[[ 15.8  25.5  -0.4   8.6]
 [ 36.6  45.6   1.0  23.5]
 [-73.9 -59.8  33.4 -10.5]
 [ 16.6  36.0  12.1   9.5]
 [ 23.1  34.1  -0.7  16.1]
 [  3.6  18.2   4.0   2.8]
 [ 31.3  41.2   1.0  19.3]
 [-79.6 -70.9  26.7 -11.5]
 [  9.3  23.4   7.5   8.4]
 [-72.7 -57.1  37.9  -9.4]
 [-78.5 -68.6  29.1 -10.2]
 [ 36.3  45.0   0.9  23.6]]
:
[[ 15.8  -0.4]
 [ 36.6   1.0]
 [-73.9  33.4]
 [ 16.6  12.1]
 [ 23.1  -0.7]
 [  3.6   4.0]
 [ 31.3   1.0]
 [-79.6  26.7]
 [  9.3   7.5]
 [-72.7  37.9]
 [-78.5  29.1]
 [ 36.3   0.9]]

[[-27.7  16.7  67.7   6.5 -21.1  -6.8 -14.7]
 [-78.4  45.0 -46.3  70.6 -83.4 -47.2 -36.1]
 [-78.4  -2.2   1.7  18.2 -52.2 -27.0  17.4]
 [ -2.4 -16.4 -28.3 -22.6 -28.9 -18.9  -7.5]
 [ 73.5  45.0  67.7 -16.8  72.3  37.7  17.4]
 [-27.7 -44.7 -10.3 -16.8 -13.3 -14.8 -21.8]
 [ 22.9  40.3   7.7  53.1  33.4  17.5  31.7]
 [ 65.1   2.5  31.7 -45.9  48.9  13.5 -25.4]]
:
[[-27.7  67.7 -21.1 -14.7]
 [-78.4 -46.3 -83.4 -36.1]
 [-78.4   1.7 -52.2  17.4]
 [ -2.4 -28.3 -28.9  -7.5]
 [ 73.5  67.7  72.3  17.4]
 [-27.7 -10.3 -13.3 -21.8]
 [ 22.9   7.7  33.4  31.7]
 [ 65.1  31.7  48.9 -25.4]]

[[ 57.2 -21.1  42.3]
 [-26.3  -9.0  66.9]
 [ 66.2 -21.8  32.0]
 [ 62.3 -17.9  29.1]
 [ 28.7 -23.5  62.6]]
:
[[ 57.2  42.3]
 [-26.3  66.9]
 [ 66.2  32.0]
 [ 62.3  29.1]
 [ 28.7  62.6]]

[[-64.8  -7.9 -43.1]
 [ 41.5  40.3  55.3]
 [ 62.1 -37.8  80.7]
 [-84.7 -68.9  10.8]]
:
[[-64.8 -43.1]
 [ 41.5  55.3]
 [ 62.1  80.7]
 [-84.7  10.8]]

[[  9.3  20.5   8.4 -70.4]
 [-34.4 -24.6 -47.7 -60.8]
 [ 58.3 -59.5 -49.7  17.0]
 [-18.4 -66.3  15.9 -21.3]
 [-17.3  67.1 -30.0  38.6]
 [ 74.3  55.9 -16.5 -10.0]
 [-39.1 -43.2  -2.7  40.2]]
:
[[  9.3   8.4]
 [-34.4 -47.7]
 [ 58.3 -49.7]
 [-18.4  15.9]
 [-17.3 -30.0]
 [ 74.3 -16.5]
 [-39.1  -2.7]]

[[-13.7 -29.5 -18.5   1.9 -17.8  -8.4 -18.0  -6.5  36.2  -9.5 -19.5 -20.0]
 [-43.9 -12.8 -51.5 -44.3 -26.6 -37.8 -25.2 -38.2  40.1 -43.3 -32.2  10.1]
 [-13.8  -8.5  33.1 -12.7  -5.7 -10.9  51.2 -10.8 -29.4 -12.0   2.3 -25.3]
 [ 34.3 -20.5 -31.7   7.9   1.8   5.5  -6.1   7.0 -27.6   2.5 -12.4 -28.0]
 [ 31.6  47.8 -21.4  39.5  36.1  44.7 -47.7  37.6  42.4  39.7  40.8  57.6]
 [-24.8 -67.3 -70.0 -27.2 -33.6 -35.3 -22.5 -21.7  10.3 -40.5 -52.5 -56.6]]
:
[[-13.7 -18.5 -17.8 -18.0  36.2 -19.5]
 [-43.9 -51.5 -26.6 -25.2  40.1 -32.2]
 [-13.8  33.1  -5.7  51.2 -29.4   2.3]
 [ 34.3 -31.7   1.8  -6.1 -27.6 -12.4]
 [ 31.6 -21.4  36.1 -47.7  42.4  40.8]
 [-24.8 -70.0 -33.6 -22.5  10.3 -52.5]]
